Table B holds the same points as the rows below and some others, measured another way and shuffled. Each row below is followed by which row of B it is.
B:
1: [  49  150 -101  -84 -379  220  -92  -34  161  196  -23  469  255  188
  371   25   31  -95  -67 -145 -319]
2: [ 168 -187  129  127  303  -87    4  285 -140 -141 -155 -607  273  404
  312  127 -255  156  -28 -340 -314]
3: [ -56  190 -152  -99 -352  308   20   20   64  142   48  374  109  172
  250  206  -43   46  -65  -13 -238]
4: [-106 -240  239 -168  204 -529   -2 -123  -50  -93   49   65  239 -211
  -50 -253  433 -167  105 -110   85]
5: [-252   39  103 -119  -65  -23  -17   62  433   24  -84   95  -81  117
 -161  238  116 -115 -606  176  -59]
6: [-153  -18   54  294  134 -127  209  224  297  192 -146 -100 -127  208
 -103  557  -15 -508 -396 -328 -143]
7: [  15   70  116   60  -66 -247   79  118  -26  166 -155   52  272   73
   18  -57  176  -39 -501 -110  118]
8: [  -4  125 -143  -67 -233  240    1   47  -39   65   68  236  159  202
  276  230  -83  108  -23  -67 -203]
9: [ 181   14  192  237  -73 -281 -270   22  548  235 -327  282  362  316
  260   79  150 -678 -721 -556 -194]
10: [  30 -102  -16  -53  -64   -8  -65   40  102   13    5   17  194  195
  296  -27  -15   63   52 -126 -306]
11: [ -50 -164 -261   10 -148 -282  179  146 -105   39  -30 -134 -100  -44
    7 -299  247   62  306  -10 -190]
12: [-174 -287    1 -251   84 -222  -42   71  199 -287  -58 -310 -136    1
  -55 -270  220   44  243  131 -366]
13: [-280   38  166 -335   23   57   23  -87   -9 -135  187  174  135  -39
  -70  224   81  291 -249  309  119]
14: [ -43   57 -121 -126 -210  -20  218   53 -364   90   84  134  181  -70
  142 -172  144  266  261   38  -42]
15: [-336 -167  298 -158  484 -266  373  119 -376 -196  122 -409   19 -167
 -292  234  118  170  129   88  178]
16: [-101  -15  297 -468  -85 -244 -272 -280  149 -184    4  455  381 -181
   57 -344  495 -171 -114   47   -4]
17: [-287  -95 -102  -83  115   78  295  206  -98 -127   93 -312 -269   42
 -132  336  -59  164  220  133 -199]
18: [ -84 -126  267  -49  174 -362   96 -108  -98  100   97  198  351 -130
   82  -12  270 -203   62 -258   79]
19: [ -94  205  -65 -305 -304  109   68   19 -290  -12   79  226  216  -39
   27  -94  125  507 -248  345  177]
20: [  79   47  101 -116 -192 -189 -111   49   47   57 -171  129  363   98
  151 -339  212  100 -442    2   -1]
21: [ 101   58  -29   80  -45   90   10   70 -108   76   25  128  272  239
  348  296  -90 -125   41 -380 -215]
22: [-138  148 -140 -165 -242  308  106  138  -39    3   33   56  -15  161
   90  194  -90  282  -87  188 -200]
23: [-339  357 -260 -334 -496  428  371  -90 -418  213  404  691    3 -237
  -22  265   90  477  179  465  193]
24: [-245 -147  -50  151  273 -297  451  164 -404   66  254 -248  -87 -103
 -245  454   24  252   -8   67  355]
25: [-212  -93 -411  -20  -96  -81  415  208 -436  -34  235 -216 -301 -111
 -154  131   63  447  390  256   63]
26: [  50   63 -116   35 -153   96   -3  -19  -37  121  112  322  218  160
  321  272  -20 -128   95 -277 -185]
27: [  98  111 -477  241 -531  167   40   77  118  425  161  416   62  299
  364  240 -165  264 -292   -6  -94]
28: [  32  212 -174  -42 -454  301  -53   -9  160  257   42  512  213  238
  371  158  -62   22 -187  -60 -256]
29: [ -75  293 -182 -198 -427  245  150   -7 -377  165  216  459  265  -10
  148   91   29  534 -176  285  217]
30: [ -13  169  177  -91  -15   35  191  234 -333   37 -174 -181  332  139
   44  -12  -27  294 -342   14   59]
31: [-209 -216  186  -82  261 -456  192  -17 -153  -56  104  -77   86 -220
 -166  -19  334  -74  117  -50  151]
32: [-161   40 -264  103   43  190  338  130 -393   47  353   10 -109   95
   67  755 -217  219  249  -48   52]
33: [-192 -190  -44  365  278 -149  377  282   70  180   41 -360 -222  194
  -92  626 -173 -158  -81 -231 -124]
34: [ -27  -36  -93   37  -57  -83   33   17   36   50   43  154   53   84
  158  202  115 -266  125 -271 -197]
35: [-391  -39  166 -394  115   38   96   -4   -4 -228  186  -73  -44  -63
 -243  231   66  453 -258  507  139]
36: [  89  -35 -357  120 -283 -197  126   53 -204  194  105  223   78   -3
  222 -108  180   15  259 -186  -61]
37: [-377 -109  146 -267  286  -16  293   -5 -375 -158  392 -135   41 -130
 -174  396  -32  586   79  382  271]
38: [  11   84  100    0 -199  137    3  195  312  180 -298  -14  193  318
  243  -85  -53  -94 -309 -144 -463]
39: [-150   78  164 -292  -32  -65  -14 -196 -185  -49  209  445  320 -163
   44  115  254   22  -31   31  181]
40: [ -95 -162 -224   88  135   29  184   86 -260  -46  353 -131  -48  136
  155  530 -206  310  297  -48  -40]
41: [-314   47  258 -304   41   17  147  -66  -36   -9  129  211  159 -115
  -99  145  149  129 -151  224   84]
42: [-272  -40 -242  185    3   16  255  128  130  139  253   44 -311  115
 -153  766 -114   35 -259   94   98]
43: [-271  -26 -103   22   48 -229  350   90 -267   60  207   10 -121 -164
 -272  329  161  136 -100  145  337]
44: [-136 -205 -117   25   97 -155  119   83   62  -51  100 -148 -135   65
   14  195   53  -47  216  -67 -210]
45: [ 126  132 -480  404 -489  130  156  150   76  528  105  377   46  318
  362  356 -190   70 -271 -186 -100]
46: [  49  -68 -406  279  -83  -89  349  172 -484  228  282  -35   20   82
  209  305 -116  297  321 -175   66]
47: [ 282  -53 -254  336 -170 -271   46  128 -168  252  -54   76  266  190
  373  -45   65 -160   54 -501 -118]
48: [ -96 -107 -330   84 -190 -160  320  103 -221  216  180   65  -63  -70
   79  -69  101  215  354   28  -70]
49: [ -10   27 -120  -83 -111   95  -18   10  -92  -35  107  150  129  126
  219  206   -7   42  128 -118 -168]
50: [  80  195 -108   33 -235  127  -39  -47  -62  152   45  501  258  128
  318  316   77 -355   27 -405 -138]
51: [ 342  -34   10  166  -81 -408  -54  112 -189  122 -310   18  474  120
  373 -426  288 -447  134 -682 -240]
52: [-167  127 -520  180 -210  217  585  190 -663  287  425  126 -157  -28
   44  578 -188  512  377  105  190]
53: [-330 -121 -432  -10  -92    6  273   12  -81   -1  462  124 -406  -89
 -148  555   15  260  258  284   84]
54: [-210  -77 -306   76 -115  -79   64   20  222   52  243  176 -290   61
 -110  503   46    8 -209  135   48]
55: [  22  170  -26   55 -313 -217    0  -51   77  290  -65  556  255  -22
   67   -3  321 -311 -457 -188  160]
56: [   3   22  -36  177 -123 -157  -21  -14  285  240  -65  389   82   97
  147  263  192 -648 -150 -460 -195]
57: [  92   63  121 -270 -202 -146 -121    4 -122  -57 -177  104  448   24
  190 -513  263  190 -191   34  -56]
58: [ -67    6  141  -91   13   32   49  167  108  -40 -225 -158  110  175
  105   -6   50 -177  -27 -180 -384]
59: [ 207   51 -308  132 -327 -133   83  -72 -392  303  209  507  376  -11
  437  -70  151   31  309 -344   34]
60: [  80   31  -26 -193  -77  -70   43   20 -486  -71   93   20  394   14
  234 -194   85  469  111   39   94]
61: [ -15  137   -1  171 -154  -15  -71   20  323  239  -38  379  145  233
  106  486   14 -332 -678 -224   31]
62: [-104  169  101 -327 -189   47  124   96 -278  -52 -105   38  252  -38
   -2 -272  176  335 -112  216   -2]
63: [ -59   54   65  176  -82 -144  -42   80  489  202 -209  217    8  191
   -8  328  148 -621 -565 -327 -159]
64: [-432  -79  -97 -142  -85  -39  102   87  493  -44   42    3 -442    1
 -370  294  145    7 -418  432  -62]
65: [-153  -14  340 -324  134 -153  -42 -114  -59 -155   33  138  324  -90
   -7  -31  254    5 -124   27   68]
66: [ -11 -154  317  189  374 -556  192  131 -174   69 -171 -247  290  -19
  -56   29  241 -377 -149 -462  101]
67: [   1   63    6  -16 -281   27  -37  244  439  135 -412 -101   38  297
  105 -253   59  -97 -468  -14 -452]
68: [-179  -77   44 -139 -151 -330   86   67  186   81 -105   10   30  -71
 -165 -348  319  155 -377  287   49]
69: [-225 -193   61 -313  121   -5   78  258   84 -356 -163 -636 -179  133
 -114 -211   14  377  104  324 -411]
70: [ 126  185  287 -317 -312 -170 -205  -22  106   45 -419  309  556   12
  201 -724  439 -187 -375 -118 -170]
71: [-283  -13  -80  141  -26   -2  200  121  314  190  110   65 -232  138
 -162  600  -69  -31 -478  121   24]
72: [-178    3 -155 -410 -250  151 -101   83  117 -303  -36 -112 -146   78
  -48 -166  123  389  -55  436 -257]

[  51  192   52  -51   20   14  -58  164  -53 -113   46 -125  164   12
   60  -11  -86  -63  302  203  -16 -153   -5  -39   74 -168  189] => 64
[ -97   67   18  198   22   95   62  -55   42  132  277 -196  110 -272
  -44    8 -329 -217  186  -34  264   50 -113   17  -97  -93   63] => 72
[  94   14   11  212 -234   20   -1  125  -10   61  -81   98  -98  216
   93  -41   28  114 -253  -75   26  -77   44 -263   50  168 -165] => 32
[-132  301   35 -133  -59   17   53   77  -36 -111   -3  -43   58   28
   84   53   68   49   88  159 -191 -237  115    2  198 -104   36] => 56
[ -84  -17  -62  154  -71  148   47   -4  106  131   75  -21 -145   20
   55   46 -214 -141  -79 -119  192  121  -99  -47   31    8  -26] => 8
[  23  -32   -2  213  -72   90  -83    9  -43  126  -31  -99  -51  129
   51  -83    4  138 -168 -105  187  106  118 -277   10  120 -128] => 40
[  77   25   23  -94   80  151 -161  122   13    9  -68 -152  -35  178
   62  -64 -162 -126  316  132  122  148  -59   48  124 -269  214] => 5
[ 230 -245  -27  -33   90   27 -138  -61   24   82  -42   61   22  198
  -16  -89  -35  -13  -62  -72  -53  -77  -38   11 -138 -211  112] => 7
[ -72   22  -46  142  -78  109    3    2   84  142  -35  -28  -95   88
   44    4  -90  -28  -85 -137  169   89  -16 -190   66   41  -76] => 21
[ 138 -157  -26   98  -73  100 -151   55    2  242  -72  -24  -48  307
  -52 -127 -168  -45  -63   78  247  274  -45  -12 -117 -200   10] => 35
[  79 -115  -89 -139    8  -18   24  -58  -14  -63   99  189  -12  161
   57   59   29   47 -331   67 -300 -268   58  183 -127 -166   74] => 55
[  17 -220  -21   73   75  102  -14 -222   55  269  170  -48    5  -62
 -129  -58 -255 -157  -72 -109  125  100  -88  209 -232 -272   41] => 57
[-209   79  -76   87  -72  141  138  -33  134   97  162   -5 -123  -82
   47  121 -256 -204  -61  -69  119   58 -110   74   42  -49   -5] => 1
[  56  242  157  232 -226  -45   40  144  -57   92   28  -66  174  -80
  -32  -86  -81  -20  183   35   60 -192  -17 -191   47   17  -87] => 17
[-151   94   -1   12  -33  161    4  -13   63  107  -32  -95 -148   72
   49    8 -104  -56   34  -49   96  132   15    4  178  -90  -27] => 26
[  51 -156  -63   22  -52  153 -133   14   53  249 -101  -13 -153  352
  -26  -89 -158  -57 -112   57  225  343  -33   57  -46 -230    6] => 13
[ -36  -80   21  -28   24   73   67 -189   66  221  214   -3   50 -129
 -152  -12 -299 -253   48   12   -1   -6 -131  394 -177 -395   89] => 70
[-130  -30    6 -100   49   98   51 -241   44  114   37   11 -107  -15
  -23    2   19   28 -152 -144 -200 -102   86  197   59 -183  -53] => 59
[-131   71  -54   87  -92  131  107   22  157   97   65   23 -135  -11
   61   95 -239 -218   12  -99  120   43 -152    5   93  -41    8] => 3
[ 348 -389  -25  337 -169  -16  -40   -4   19  229  115  220  -32  164
  -47 -105 -213  -72 -386 -160  122  -38 -157  -52 -376   20  -73] => 30
[  20  135 -127   -2  -41  -92   57  138   33 -167   27  117  171   93
  127  118   71   52 -124   62 -111 -357   21 -302  -39   72   77] => 63
[-112   21  -10  167    2  120   11  -69   28  160  131 -168    7  -90
  -18  -18 -191  -70   14  -71  246  135   -3  -68  -34  -39  -27] => 10
[   6  136  143   40  -73  -61   95  -95  -65   36  147    1  160 -208
  -61  -35   -5   15   32  -31 -241 -389   51   99  -25 -107  -50] => 48
[ 219  149  170  102  -88  -14 -157  208 -114  -53 -156 -116  122  138
   67 -162   90  126  262   40  -11 -185   74 -303  165   19   22] => 33
[ -46   60   36 -100 -258   82  146   21  186  192 -101  273 -249  192
  -20   49 -189 -272  -42  -25 -200  -67 -201  348  162 -299  -44] => 23
[  45   45   47  188   42   46   56   24   50   -4  291 -118  152 -304
   13   31 -334 -277  280  -60  151 -150 -201   -3  -98  -65  167] => 67
[ 145   36   13  -35   17   71 -167  174  -28 -114 -162  -54  -51  277
  154  -54   72   88   97   37  -16  -47   59 -218  179  -19  104] => 42
[  25 -107  -24  -73  217  218  -99  -44  133 -106   -1  -92 -239   22
  191   50 -118 -142  180 -241   -8    7  -98    6  224  -72  210] => 45
[ 236  -31  103 -115  -41  -44 -138   38  -84   29 -173   68   69  267
  -18 -147  134  124   21   65 -252 -224   90   24   29 -237   36] => 43
[  82 -319  -40  178  -10   89  -41 -220   34  318   94   29  -64   72
 -106 -100 -157  -14 -325 -196  147  139  -21   58 -266 -118 -104] => 60
[  44  118  101  440 -139  -71   87   12  -38  197  287 -159  361 -353
 -136  -79 -275 -135  165  -48  322 -146 -111 -253 -262   58  -69] => 69
[  65 -118 -119 -122  129  181 -175   86   68  -69 -122  -39 -199  348
  171   17  -40  -10   -8   10   68  155    4  -70  136 -112  188] => 61
